(in the rows, 128 means zero)
Here are made-up objects, facts about them, and rows of numbers that follow some of those facts. Name the object behind each unnamed row.

Some rows with their names:
perek: [124 137 121 130 118 115 129 130 117 122 134 135 166 118 137 132 132 109
 139 128 128 119 141 144 124 122 122 117 119]
berin: [118 135 121 139 115 117 137 125 104 139 140 120 134 135 125 113 128 142
 126 133 124 119 141 137 129 134 137 121 116]
fluvo: [129 115 126 128 132 124 124 123 125 128 128 131 134 126 135 133 134 114
 123 119 128 136 132 122 137 128 119 117 136]
doma: [132 134 129 121 126 122 126 130 118 129 126 127 126 119 134 119 129 117
 125 138 129 122 131 128 122 124 124 123 128]
vigri: [128 136 130 123 127 135 132 131 149 127 127 129 135 125 126 130 127 160
 128 123 133 130 112 127 120 129 133 136 127]
testal: [125 141 124 133 114 127 147 120  90 136 138 115 156 165 114 122 133 111
 131 146 115 122 158 142 144 135 121 129 102]
fafipil: [132 121 128 130 132 135 132 123 155 124 128 133 150 130 126 145 131 150
 127 106 133 137 118 120 141 134 131 130 130]
pofu: [127 133 129 123 126 119 130 131 111 127 132 128 141 119 135 120 120 120
 130 136 131 122 138 137 124 125 122 125 123]
flaplabri: [148 146 135 121 115 156 135 141 153 117 127 123  75 147 141  98 130 147
 135 121 114 141 138 114 118 135 149 121 127]
plibos: [127 133 126 121 126 125 127 129 118 132 129 130 112 120 139 119 131 122
 125 137 126 124 128 128 118 125 129 117 126]
tratisek: [128 131 128 133 132 112 119 135 102 127 132 125 128 119 126 119 120 108
 135 129 130 111 143 128 130 121 127 138 135]
lufo: [120 132 122 131 123 121 121 128 120 134 129 130  96 114 135 111 130 132
 126 142 129 127 119 134 112 128 139 113 126]
pegrudram: [122 120 134 142 133 111 130 146 125 128 125 115  79 126 119 133 118 125
 129 126 116 107 126 117 120 105 122 128 150]
tusor: [123 117 130 130 124 122 149 139 132 127 124 116  99 125 124 135 117 126
 128 139 120 118 116 135 128 101 107 116 134]
motretras: [132 115 124 130 131 123 123 122 120 128 127 132 132 124 133 136 135 112
 123 123 130 132 135 124 139 130 127 117 134]
trigrem: [131 115 121 143 142 116 122 128 119 127 120 126 125 129 125 129 133 100
 127 120 125 136 123 116 132 127 128 124 144]
notrok: [134 136 125 137 138 120 111 137 110 127 119 122  87 131 128 105 127  95
 133 138 120 132 126 114 110 127 136 131 142]
pletuzun: [130 123 128 130 131 135 132 122 153 124 128 132 162 129 127 143 131 155
 125 109 132 139 120 121 136 135 131 130 130]
skepa: [125 146 130 133 118 123 146 129 146 117 130 132 220 124 130 136 125 149
 137 122 134 127 131 145 122 132 127 133 113]
dakom: [129 122 126 130 131 136 129 125 159 125 127 135 150 126 126 139 135 150
 126 112 134 139 110 121 134 131 129 129 133]

Facts:
Π: points at; ρ: refers to
Π(baseklu, zagrel); Π(berin, turo); Π(berin, libim); Π(berin, plutu); Π(bestor, fiplem); Π(bestor, pliril); Π(bove, fletulun); Π(bove, lagrel)
Π(bratradror, trumoklum); Π(breplon, nelur); Π(dabi, notrok); Π(daso, pobevur); Π(dibok, tusor); Π(dibok, stagil); Π(disar, rinim); Π(diskam, dezen)
Π(diskam, nubu); Π(diskam, zeska); Π(doma, benen); Π(doma, stamun); Π(doma, trumoklum); Π(drafles, dibok); Π(dratar, duvan); Π(dratar, drukis)
Π(draval, gise); Π(draze, stastesim); Π(drepe, pliril); Π(drepe, riplek); Π(duler, skepa); Π(duler, redu); Π(duler, vetrum); Π(dumu, dibok)
Π(dumu, zeska); Π(duvan, pliril); Π(duvan, stamun); Π(fadu, pobevur); Π(fadu, skipuzam); Π(flaklir, nubu); Π(flenedan, gepler); Π(flenedan, stamun)
Π(fligim, trubin); Π(fligim, skosken); Π(flitren, pliril); Π(flitro, flaplabri); Π(flitro, zeska); Π(flitro, stamun); Π(flogu, pliril); Π(flogu, plutu)
Π(fluvo, pletuzun); Π(fluzir, zagrel); Π(fluzir, plutu); Π(fluzir, zeska); Π(fluzir, pavu); Π(fluzir, drukis); Π(foskam, zagrel); Π(foskam, zeska)
Π(fula, kleklon); Π(gana, larem); Π(gavik, riplek); Π(geflu, vetrum); Π(geklel, daso); Π(geklel, visi); Π(gepler, zeska); Π(giplak, dezen)
Π(giplak, zovo); Π(giplak, drukis); Π(gise, trigrem); Π(gise, flogu); Π(gitrol, mabril); Π(gokis, vetrum); Π(gokis, gana); Π(gosar, zeska)
Π(gosar, vigri); Π(graskos, pemu); Π(grilil, gokis); Π(guplol, vutil); Π(guplol, vuklim); Π(klakor, punu); Π(klakor, drukis); Π(kleklon, flogu)
Π(kludogrek, pliril); Π(kludogrek, zeska); Π(kludoplek, flovol); Π(kludoplek, riplek); Π(kolus, fladil); Π(kono, pobevur); Π(kono, plutu); Π(lagrel, drukis)
Π(lagrel, kludogrek); Π(larem, zeska); Π(lufo, plutu); Π(lustosu, stagil); Π(lustosu, zeska); Π(mabril, zeska); Π(maste, redu); Π(mekom, zeska)
Π(meluk, rusere); Π(miflir, stamun); Π(modros, flitren); Π(motretras, flogu); Π(motretras, stagil); Π(nelur, zagrel); Π(neplar, tusor); Π(neplar, zeska)
Π(nezi, zesku); Π(nezi, mekom); Π(notrok, zeska); Π(nubu, kliklol); Π(pabres, fletulun); Π(pafla, stastesim); Π(patan, pegrudram); Π(patan, duvan)
Π(patan, riplek); Π(pegrudram, zeska); Π(pegrudram, drukis); Π(peplaben, kludoplek); Π(perek, daso); Π(pezas, gavik); Π(plesta, natu); Π(plesta, modros)
Π(plibos, turo); Π(pliril, zeska); Π(plivel, zaskam); Π(ploflor, zeska); Π(ploflor, riplek); Π(plutu, zeska); Π(pofu, togan); Π(pofu, bridin)
Π(pofu, pavu); Π(pugoplel, zeska); Π(pugus, pavu); Π(pugus, riplek); Π(punu, pliril); Π(pusoze, drukis); Π(puzon, berin); Π(puzon, viskul)
Π(redu, dibok); Π(redu, ploflor); Π(risin, pegrudram); Π(risin, daso); Π(seklo, sesti); Π(skiza, stastesim); Π(skosam, pegrudram); Π(skosam, turo)
Π(skosken, gepler); Π(soklun, zaskam); Π(sove, zagrel); Π(sove, trupli); Π(stafles, skipuzam); Π(stagil, gepler); Π(stagil, kliklol); Π(stagil, zeska)
Π(stagil, riplek); Π(stamun, plutu); Π(stamun, zeska); Π(stastesim, zeska); Π(stiklil, zeska); Π(stimer, nubu); Π(stimer, plutu); Π(stobrus, pliril)
Π(stobrus, zeska); Π(stobrus, riplek); Π(stuzan, plutu); Π(stuzan, zeska); Π(stuzan, kludogrek); Π(suklis, lagrel); Π(taskam, zeska); Π(tefarim, drukis)
Π(tenal, netik); Π(tepa, fafipil); Π(testal, vutil); Π(togufil, flogu); Π(togufil, larem); Π(tratisek, fafipil); Π(tratisek, redu); Π(tratisek, zeska)
Π(tratisek, riplek); Π(tridris, trolil); Π(trigrem, tusor); Π(trigrem, zeska); Π(trinanol, diskam); Π(tritu, fladil); Π(tritu, skipuzam); Π(trolil, larem)
Π(trubin, bridin); Π(trubin, skepa); Π(trubin, staflik); Π(trubin, gresem); Π(truklo, daso); Π(truklo, riplek); Π(trumoklum, pegrudram); Π(trumoklum, gabrer)
Π(trumoklum, zeska); Π(truvibrum, drukis); Π(truzol, plibos); Π(tubredrin, fezim); Π(tudar, gepler); Π(tudar, maste); Π(tupu, zagrel); Π(tupu, mekom)
Π(tusor, drukis); Π(vetri, flenedan); Π(vetri, zeska); Π(vetrum, daso); Π(vetrum, riplek); Π(vezak, pliril); Π(visi, flenedan); Π(viskul, stagil)
Π(viskul, zeska); Π(vufak, pegrudram); Π(vuklim, stiklil); Π(vuklim, zagrel); Π(vutil, plibos); Π(zabril, graskos); Π(zesku, pletuzun); Π(zovo, gepler)
Π(zovo, trumoklum); ρ(baseklu, zaguk); ρ(benen, skarul); ρ(benen, tridris); ρ(benen, gresem); ρ(benen, gitrol); ρ(benen, troku); ρ(berin, skarul)
ρ(berin, benen); ρ(berin, modros); ρ(bestor, pliplom); ρ(bradus, lubrok); ρ(breplon, soklun); ρ(bruta, neplar); ρ(bruta, vetrum); ρ(bruta, dakom)
ρ(dabi, rusere); ρ(dabi, stisuk); ρ(dabras, skarul); ρ(daso, benen); ρ(daso, mugun); ρ(dedu, leklomu); ρ(dezen, fula); ρ(dezen, stegruk)
ρ(dezen, testal); ρ(disar, lustosu); ρ(disar, tefarim); ρ(doma, pofu); ρ(dratar, leklomu); ρ(dratar, testal); ρ(draval, netik); ρ(draval, rusere)
ρ(draze, zado); ρ(draze, skarul); ρ(drepe, skarul); ρ(dretra, skarul); ρ(dretra, kludogrek); ρ(drevin, rusere); ρ(dumu, stimer); ρ(dumu, zado)
ρ(fezim, breplon); ρ(fiplem, libim); ρ(flaklir, vutil); ρ(flaplabri, leklomu); ρ(flaplo, stuzek); ρ(flaplo, skazabem); ρ(flaplo, peplaben); ρ(flatrebral, sesti)
ρ(flatrebral, vigri); ρ(flenedan, stobrus); ρ(flenedan, dedu); ρ(fletulun, zado); ρ(fligim, stisuk); ρ(fligim, fufebril); ρ(flogu, skarul); ρ(flogu, tridris)
ρ(fluban, stiklil); ρ(fluban, togufil); ρ(fluzir, skarul); ρ(foskam, flogu); ρ(foskam, truzol); ρ(fufebril, fletulun); ρ(gana, mugun); ρ(gavik, natu)
ρ(gavik, skarul); ρ(gavik, pliplom); ρ(geklel, stisuk); ρ(giplak, gise); ρ(giplak, dakom); ρ(gise, stuzek); ρ(gitrol, stuzek); ρ(gokis, lustosu)
ρ(gokis, trinanol); ρ(gosar, stegruk); ρ(gosar, kolus); ρ(graskos, plugon); ρ(grilil, pemu); ρ(grotrogrus, netik); ρ(grotrogrus, logro); ρ(grotrogrus, stisuk)
ρ(kimo, pledor); ρ(kimo, baseklu); ρ(klatrasker, kludoplek); ρ(kleklon, netik); ρ(kleklon, trobar); ρ(kleklon, rusere); ρ(kleklon, stuzek); ρ(kleklon, flogu)
ρ(kleklon, testal); ρ(klobemi, gise); ρ(klobemi, tridris); ρ(kolus, trobar); ρ(kolus, skarul); ρ(kolus, gresem); ρ(lagrel, gresem); ρ(larem, gresem)
ρ(libim, gise); ρ(lipum, fula); ρ(logro, fula); ρ(logro, leklomu); ρ(lubrok, peplaben); ρ(lufo, gosar); ρ(lustosu, logro); ρ(lustosu, rusere)
ρ(lustosu, stisuk); ρ(lustosu, skarul); ρ(lustosu, benen); ρ(lustosu, lubrok); ρ(maste, zado); ρ(maste, ridrin); ρ(mekom, drevin); ρ(mekom, notrok)
ρ(mekom, stegruk); ρ(mekom, pofu); ρ(miflir, neplar); ρ(modros, lustosu); ρ(modros, mabril); ρ(modros, soklun); ρ(mubru, zado); ρ(mugun, pliplom)
ρ(natu, netik); ρ(natu, peplaben); ρ(natu, skarul); ρ(natu, benen); ρ(nelur, benen); ρ(nenek, drevin); ρ(nenek, vuklim); ρ(neplar, kleklon)
ρ(neplar, rinim); ρ(netran, draze); ρ(netran, tefarim); ρ(netran, vezak); ρ(nezi, tridris); ρ(nezi, testal); ρ(notrok, flaplabri); ρ(nubu, vetri)
ρ(numonin, vezak); ρ(nupu, gresem); ρ(pabres, benen); ρ(pabres, testal); ρ(patan, tubredrin); ρ(patan, pliplom); ρ(pavu, peplaben); ρ(pavu, flaplo)
ρ(pegrudram, zado); ρ(pegrudram, fligim); ρ(pegrudram, netran); ρ(pemu, gosar); ρ(peplaben, netik); ρ(peplaben, stuzek); ρ(peplaben, testal); ρ(perek, troku)
ρ(pezas, fadrafas); ρ(pizu, skipuzam); ρ(plesku, draze); ρ(plesta, skarul); ρ(plibos, rekon); ρ(pliril, miflir); ρ(plivel, fletulun); ρ(plivel, gavik)
ρ(ploflor, geklel); ρ(plopun, netik); ρ(plugon, trigrem); ρ(plugon, drafles); ρ(plutu, diskam); ρ(plutu, gosar); ρ(pobevur, kludogrek); ρ(pofu, skepa)
ρ(pofu, natu); ρ(pugoplel, skarul); ρ(pugoplel, drukis); ρ(pugoplel, gitrol); ρ(punu, vetri); ρ(pusoze, rekon); ρ(pusoze, tuplel); ρ(puzon, grotrogrus)
ρ(puzon, drukis); ρ(puzon, gitrol); ρ(rekon, soklun); ρ(ridrin, netik); ρ(ridrin, leklomu); ρ(ridrin, staflik); ρ(rikas, peplaben); ρ(rikas, draval)
ρ(rinim, leklomu); ρ(riplek, duvan); ρ(risin, flaplo); ρ(risin, mabril); ρ(rusere, logro); ρ(rusere, flogu); ρ(seklo, dakom); ρ(skazabem, tuplel)
ρ(skepa, natu); ρ(skepa, zaguk); ρ(skepa, troku); ρ(skipuzam, flatrebral); ρ(skipuzam, dakom); ρ(skosam, kleklon); ρ(skurodi, stuzek); ρ(skurodi, tuplel)
ρ(soklun, trobar); ρ(soklun, leklomu); ρ(soklun, skarul); ρ(sove, kolus); ρ(stafles, plugon); ρ(staflik, drafles); ρ(stagil, stuzek); ρ(stagil, breplon)
ρ(stamun, trubin); ρ(stamun, skarul); ρ(stanek, gavik); ρ(stegruk, tridris); ρ(stimer, rinim); ρ(stisuk, skarul); ρ(stuzan, dratar); ρ(stuzek, skarul)
ρ(suklis, skarul); ρ(suklis, kolus); ρ(taskam, zesku); ρ(taskam, peplaben); ρ(tenal, trigrem); ρ(tepa, klobemi); ρ(tepa, skazabem); ρ(tepa, pugoplel)
ρ(testal, skarul); ρ(tratisek, benen); ρ(tridris, troku); ρ(trinanol, stiklil); ρ(trobar, testal); ρ(trobar, troku); ρ(trolil, natu); ρ(trolil, mubru)
ρ(trolil, testal); ρ(trumoklum, gitrol); ρ(truvibrum, togan); ρ(truvibrum, klatrasker); ρ(truvibrum, drevin); ρ(truvibrum, patan); ρ(truvibrum, kimo); ρ(tubredrin, zado)
ρ(tubredrin, benen); ρ(tuplel, skarul); ρ(tupu, mugun); ρ(tupu, gitrol); ρ(turo, flogu); ρ(tusor, daso); ρ(vetri, stuzek); ρ(vetrum, sudar)
ρ(vigri, truklo); ρ(vigri, vezak); ρ(visi, neplar); ρ(visi, mugun); ρ(vufak, bradus); ρ(vutil, skarul); ρ(vutil, fadrafas); ρ(zabomer, suklis)
ρ(zabomer, geklel); ρ(zabomer, plutu); ρ(zaguk, troku); ρ(zeska, tridris); ρ(zesku, stobrus); ρ(zifak, seklo); ρ(zovo, klobemi); ρ(zovo, testal)

Which object is each row?
No name comes twice in this set of rows, the named rows included.
[128 132 131 125 124 120 131 128 113 128 131 124 142 125 140 124 123 111
 128 128 122 119 148 134 123 130 127 123 121] : trolil
[111 130 128 123 120 145 142 101 145 140 127 124 122 167  92 200 141 133
 127 141 110 115 131 145 128 141 138 153  92] : stuzek
[123 141 120 133 118 131 138 126 102 141 133 121 117 149 109 108 138 130
 126 152 126 124 129 129 137 121 115 129 117] : suklis
[111 116 134 129 136 138 123 115 147 124 133 139 150 141 135 131 128 155
 132 113 131 164 121 119 129 139 110 132 141] : zagrel
[129 135 124 140 119 121 139 124 157 113 129 137 241 130 129 150 136 138
 137 106 134 135 129 139 136 132 124 123 123] : troku
[132 137 130 119 126 123 124 133 115 130 126 129 119 114 135 113 130 117
 123 137 129 119 130 125 120 121 121 125 130] : visi
[133 128 125 120 135 125 132 133  98 133 129 122 119 119 139  98 113 116
 126 139 134 129 125 134 130 129 122 128 124] : dabi
[120 131 116 149 134 112 111 136 113 133 120 126  82 117 128 104 128 110
 130 145 128 132 108 127  98 132 152 120 136] : plutu
[141 127 128 122 136 122 126 125 121 126 123 131 159 125 132 130 138  99
 117 122 128 128 140 114 144 124 112 124 134] : skosken
[127 126 128 123 127 124 116 136 117 130 134 131  88 114 128 128 125 128
 130 133 132 110 133 128 131 114 124 129 138] : patan
[134 106 124 137 138 124 103 125 116 124 124 133 102 126 116 133 133  93
 131 129 136 133 135 126 145 126 133 126 147] : stobrus
[125 137 127 126 120 119 133 128 115 123 129 130 161 128 134 126 128 103
 134 139 124 126 142 143 119 127 121 120 116] : nezi

Now the same objects, written a new way:
Named rows:
netran: [ 80 133 190 139  83  87 122 166 148 141  95 141 128]
riplek: [101 118  88 100 118  56 106 124  52 152 133 101 113]
logro: [149 167  69 149 124 164 126 132 186 137 142 102  99]
lufo: [152  88 125 136 128 161 118 112  71  91 119 143 132]
lagrel: [134  78 136 141 125 150 111  99  83 115 108 142 134]
pobevur: [124 124 128 138  72 115 149 148  68 133 121 119 110]
dratar: [160 108 102 137 144 164 116 148 188  87 137 116  84]
dedu: [136 156  67 129 135 151 102 156 195 136 142 107  85]
gana: [115 100 157 129 118 117 119 124 100 105 110 145 123]
skepa: [143  85 117 148 117 160 119 101  70 156 163 156  79]
lubrok: [140 142 118 167 124 153 141 118 174 155 138 142 122]
fluzir: [149  65 191 137 122 162 141 140 146  98 134 164 102]
pofu: [152 114 141 115 154 180 139 103 137 138 163 171 107]
geklel: [151 147 155 140 125 141 178 129 149 116 142 142 116]
flenedan: [120 119  69 109 117 115  84 175 154  90 111  87  66]
trupli: [112 145 113  77 145 105 107 146  82 161 123 108 161]
gresem: [172 158 148 138 165 145 183  54 111 210 201 142 173]
gabrer: [119 137 112  90 150  86 108 135  90 133 119 101 168]
dibok: [109 132 114  88 149  86 112 117  99 135 128 104 153]
zabril: [ 80 174 103  91 145 115 105 135 108 134 109 148 159]

Rows to name:
No name comes twice in this set of rows, the named rows included.
[128  94 167 167 109 157 133 121 141  97 113 164 112] : plesta
[162 130 133 131 150 159 140 152 178 141 150 125 129] : breplon
[154 165  83 142 148 166 135 112 157 158 156 124 134] : drevin
[121 113 110 123 143 142 118 108  67  98 125 158 116] : grilil
[132 105 127 126 123 140 114 153 136  99 121 121 107] : vufak
[174 108 128 133 168 173 141  77 113  98 151 139 147] : gosar
[109 190  50  84 157 110  88 154 143 139 131 104 130] : plugon
[117 169  86 111 135 134 100 141 157 133 124  99 123] : zesku
[151 118 146 137  99 136 154 151 116 133 128 107 144] : libim
[139  97  87 142 109  96 103 142 137 123 116  83 101] : pliril

